Below are the code and all the weights of a small trained network. Each question names an input and a class and asks about switching units off, where a switched-off unit gives its printed mean instead of its output.

import numpy as np


def w(rows, s, z=0):
    codes = np.array(rows[::2]) - 128.0
    scale = np.full(codes.shape[1], s)
    scale[-1] = z or s
    return codes * scale


def f(y):
    return np.maximum(y, 0)


def log_softmax(a):
    a = a - a.max(-1, keepdims=True)
    return a - np.log(np.exp(a).sum(-1, keepdims=True))


def net(x, mask):
    res = np.array(x, float).reshape(1, 7) / 4 @ E
    y = f(res @ A[0][:, :-1].T + A[0][:, -1])
    res = res + np.where(mask, y, B[0][:, -1]) @ B[0][:, :-1]
    return log_softmax(res[-1] @ U[:, :-1].T + U[:, -1])


A, B = {}, {}
E = w([
[53,70,134,172,189,209,221],'x0',
[255,188,19,143,172,192,146],'x1',
[134,130,127,131,146,127,126],'x2',
[126,109,114,133,116,135,115],'x3',
[185,159,240,166,110,239,69],'x4',
[235,11,171,73,91,114,163],'x5',
[145,176,179,106,192,104,166],'x6',
],0.0078)
A[0] = w([
[82,122,147,146,157,164,242,83],'N0',
[217,166,70,100,155,142,91,120],'N1',
[85,57,131,220,228,221,232,48],'N2',
[84,43,85,168,114,231,140,99],'N3',
[214,168,74,139,141,175,196,116],'N4',
[221,5,97,101,36,125,128,114],'N5',
[109,74,5,100,118,19,235,30],'N6',
[184,110,69,138,103,162,157,111],'N7',
[196,200,95,94,55,78,38,31],'N8',
[198,75,187,33,179,126,238,115],'N9',
[73,198,103,138,90,212,90,109],'N10',
[123,139,135,102,106,83,23,125],'N11',
[210,103,198,167,60,189,154,97],'N12',
[146,84,8,116,132,33,237,75],'N13',
[148,181,60,173,141,166,128,112],'N14',
[108,110,127,136,140,183,199,19],'N15',
[191,119,199,181,98,254,75,2],'N16',
],0.0073,0.0071)
B[0] = w([
[206,148,110,125,48,55,135,194],'N0',
[92,92,192,148,65,115,195,213],'N1',
[212,185,106,60,46,64,126,243],'N2',
[228,124,90,69,99,32,158,213],'N3',
[57,63,231,152,58,131,128,221],'N4',
[57,175,26,207,194,100,171,254],'N5',
[124,215,238,58,171,217,1,237],'N6',
[64,75,214,118,77,123,191,184],'N7',
[193,141,49,58,92,70,137,204],'N8',
[96,172,63,252,148,111,150,249],'N9',
[97,190,83,172,191,111,125,198],'N10',
[163,120,123,131,89,50,197,199],'N11',
[63,184,100,159,156,178,48,221],'N12',
[92,175,156,75,159,175,39,237],'N13',
[61,49,188,164,136,85,179,193],'N14',
[203,182,110,97,88,63,99,151],'N15',
[130,145,167,30,164,203,11,213],'N16',
],0.0063,0.0072)
U = w([
[137,157,154,74,163,191,37,32],'0',
[253,134,96,83,81,72,151,61],'1',
[126,110,117,134,136,132,139,246],'2',
[126,104,120,139,147,127,140,234],'3',
[89,174,53,214,180,120,147,84],'4',
[66,29,212,124,75,105,161,73],'5',
],0.011)

Each question gives the input, the list of numbers given to net, and the class t.
The units are the neurons (one row each of A and B). Each row of codes is followed by its name. A weight is (code - 128) times the scale printed after its matrix; where a second scale follows, it is the last column's (A, B and U).
mask holds one flag per neuron, in row order. A switched-off neuron (its flag False) gives its mean, the last column of its row in B, instead of its output. The means were averaged over made-up inputs and are rounded, as every weight is.
A unit's drop is (log p(t) with every unit on - log p(t) with that unit switched off) / (log p(t) with every unit on - log p(t) with every unit switched off).
The circuit of an input: a set's keep is (log p(t) with only the set's units on - log p(t) with every unit switched off) / (log p(t) with every unit on - log p(t) with every unit switched off). Starting from the 12 units with the biggest drops (on a tie, the unit counted first), units are removed one at a time, each time the one whose removal leaves the highest keep (on an exact tie, the one counted first), for as long as the keep stays at least 0.8.
circuit, biggest first: the units of the circuit, biggest drop first
most important unit: the unit with the biggest drop
k most important neurons: the k neurons with the biggest drops, biggest first
input [5,5,-8,-5,-6,8,5], class 4: 2 most important neurons	(N9, N5)
input [-6,7,-3,7,-3,4,-3], class 2: 2 most important neurons	(N5, N2)
input [-6,1,-1,-5,-4,-5,-3], class 1: circuit, biggest first	(N8)
input [3,0,4,5,-1,8,2], class 4: circuit, biggest first	(N9, N5)
input [4,-8,-5,6,-8,-7,0], class 0: circuit, biggest first	(N6, N13)
input [6,2,8,-1,-5,-2,6], class 1: circuit, biggest first	(N2, N0)
input [6,7,-3,4,-2,-3,5], class 5: circuit, biggest first	(N4, N14, N5)
input [-5,-4,1,6,4,8,5], class 4: circuit, biggest first	(N5, N9, N12)
input [8,2,-1,2,2,-5,-3], class 1: circuit, biggest first	(N2, N3)
input [5,8,5,2,6,8,4], class 4: 4 most important neurons	(N9, N12, N5, N6)
input [7,-5,1,-3,2,6,-6], class 1: circuit, biggest first	(N3, N2)
input [1,6,-3,8,-4,-5,-2], class 2: circuit, biggest first	(N5, N9)
input [-3,7,8,-5,-2,7,2], class 4: circuit, biggest first	(N5, N9)
input [-2,-2,2,-7,-8,8,5], class 0: circuit, biggest first	(N6)
input [-8,6,-1,-1,8,4,7], class 0: 2 most important neurons	(N16, N12)
input [-6,6,4,7,3,3,-8], class 3: 2 most important neurons	(N5, N2)
input [3,6,-4,3,-8,-1,-3], class 0: 2 most important neurons	(N6, N13)
input [8,8,-3,-3,-1,-5,6], class 1: 2 most important neurons	(N2, N0)
input [-4,-7,6,7,-5,5,-5], class 2: 2 most important neurons	(N5, N4)
input [6,-5,-6,2,4,4,7], class 3: most important unit	N9
input [7,4,0,5,-2,6,-2], class 1: 4 most important neurons	(N2, N3, N0, N15)
